Here is a tiny trained network, its code and every weight. The questions are about switching its units off for an input and a class, where a switched-off unit gives its printed mean instead of its output.

import numpy as np


def w(rows, s, z=0):
    codes = np.array(rows[::2]) - 128.0
    scale = np.full(codes.shape[1], s)
    scale[-1] = z or s
    return codes * scale


def f(y):
    return y / 2 * (1 + np.tanh(0.7978845608 * (y + 0.044715 * y**3)))


def log_softmax(a):
    a = a - a.max(-1, keepdims=True)
    return a - np.log(np.exp(a).sum(-1, keepdims=True))


def net(x, mask):
    res = np.array(x, float).reshape(1, 2) / 4 @ E
    y = f(res @ A[0][:, :-1].T + A[0][:, -1])
    res = res + np.where(mask, y, B[0][:, -1]) @ B[0][:, :-1]
    return log_softmax(res[-1] @ U[:, :-1].T + U[:, -1])


A, B = {}, {}
E = w([
[101,4,214,155,45,126,175,64,124,179],'x0',
[11,137,155,184,207,238,41,109,23,190],'x1',
],0.011)
A[0] = w([
[135,100,61,163,143,105,120,128,76,132,72],'N1',
[114,68,205,203,72,123,165,81,113,188,230],'N2',
[79,53,203,129,60,92,175,66,137,153,234],'N3',
[178,204,46,63,145,128,99,196,183,71,230],'N4',
[68,195,112,196,166,190,28,99,45,196,191],'N5',
[116,157,73,151,254,165,6,178,88,138,252],'N6',
[215,123,79,29,79,43,222,108,207,86,119],'N7',
],0.0081,0.0029)
B[0] = w([
[130,136,119,145,109,153,90,142,158,123,129],'N1',
[180,108,185,74,73,160,67,175,98,181,206],'N2',
[167,66,172,86,89,134,126,162,102,164,210],'N3',
[134,254,55,92,149,114,110,87,53,122,218],'N4',
[63,116,91,179,159,101,78,188,154,186,223],'N5',
[110,142,98,124,204,147,61,108,169,181,213],'N6',
[77,134,113,189,89,73,165,136,114,90,252],'N7',
],0.012,0.02)
U = w([
[147,125,139,102,151,136,141,118,144,145,145],'0',
[131,76,127,162,98,94,141,139,147,91,3],'1',
[164,165,109,51,165,131,104,61,113,96,61],'2',
[96,126,111,198,161,136,112,155,124,181,189],'3',
[107,160,102,186,115,103,203,113,115,59,162],'4',
[170,91,177,8,105,169,134,149,88,158,149],'5',
],0.013,0.002)

Each question gives the input, the list of numbers given to net, and the class t.
The units are the neurons (one row each of A and B). Each row of codes is followed by its name. A weight is (code - 128) times the scale printed after its matrix; where a second scale follows, it is the last column's (A, B and U).
mask holds one flag per neuron, in row order. A switched-off neuron (its flag False) gives its mean, the last column of its row in B, instead of its output. The means were averaged over made-up inputs and are rounded, as every weight is.
A unit's drop is (log p(t) with every unit on - log p(t) with that unit switched off) / (log p(t) with every unit on - log p(t) with every unit switched off).
The circuit of an input: a set's keep is (log p(t) with only the set's units on - log p(t) with every unit switched off) / (log p(t) with every unit on - log p(t) with every unit switched off). Starting from all 7 units, units are removed one at a time, each time the one whose removal leaves the highest keep (on an exact tie, the one counted first), for as long as the keep stays at least 0.8.
units of the circuit, in order: the units of the circuit, biggest drop first
unit that matters most: the unit with the biggest drop
k most important neurons: the k neurons with the biggest drops, biggest first
drop of u: that unit's drop, to one decimal
input [-8,1], class 2: 2 most important neurons : [N4 N7]
input [2,-3], class 1: unit that matters most : N4
input [-8,-4], class 2: 2 most important neurons : [N4 N5]
input [1,-3], class 4: units of the circuit, in order : [N2 N6]
input [2,-4], class 1: 3 most important neurons : [N4 N7 N3]
input [3,-3], class 5: 2 most important neurons : [N5 N3]
input [6,-5], class 5: 2 most important neurons : [N3 N2]
input [3,-4], class 1: 2 most important neurons : [N7 N4]
input [-2,-1], class 2: 2 most important neurons : [N7 N5]
input [-8,-7], class 4: drop of N7 : 2.1
input [-3,0], class 2: drop of N7 : 0.2
input [-5,-7], class 4: drop of N7 : 0.7
input [-4,-2], class 2: 2 most important neurons : [N4 N5]
input [-7,0], class 2: units of the circuit, in order : [N4]
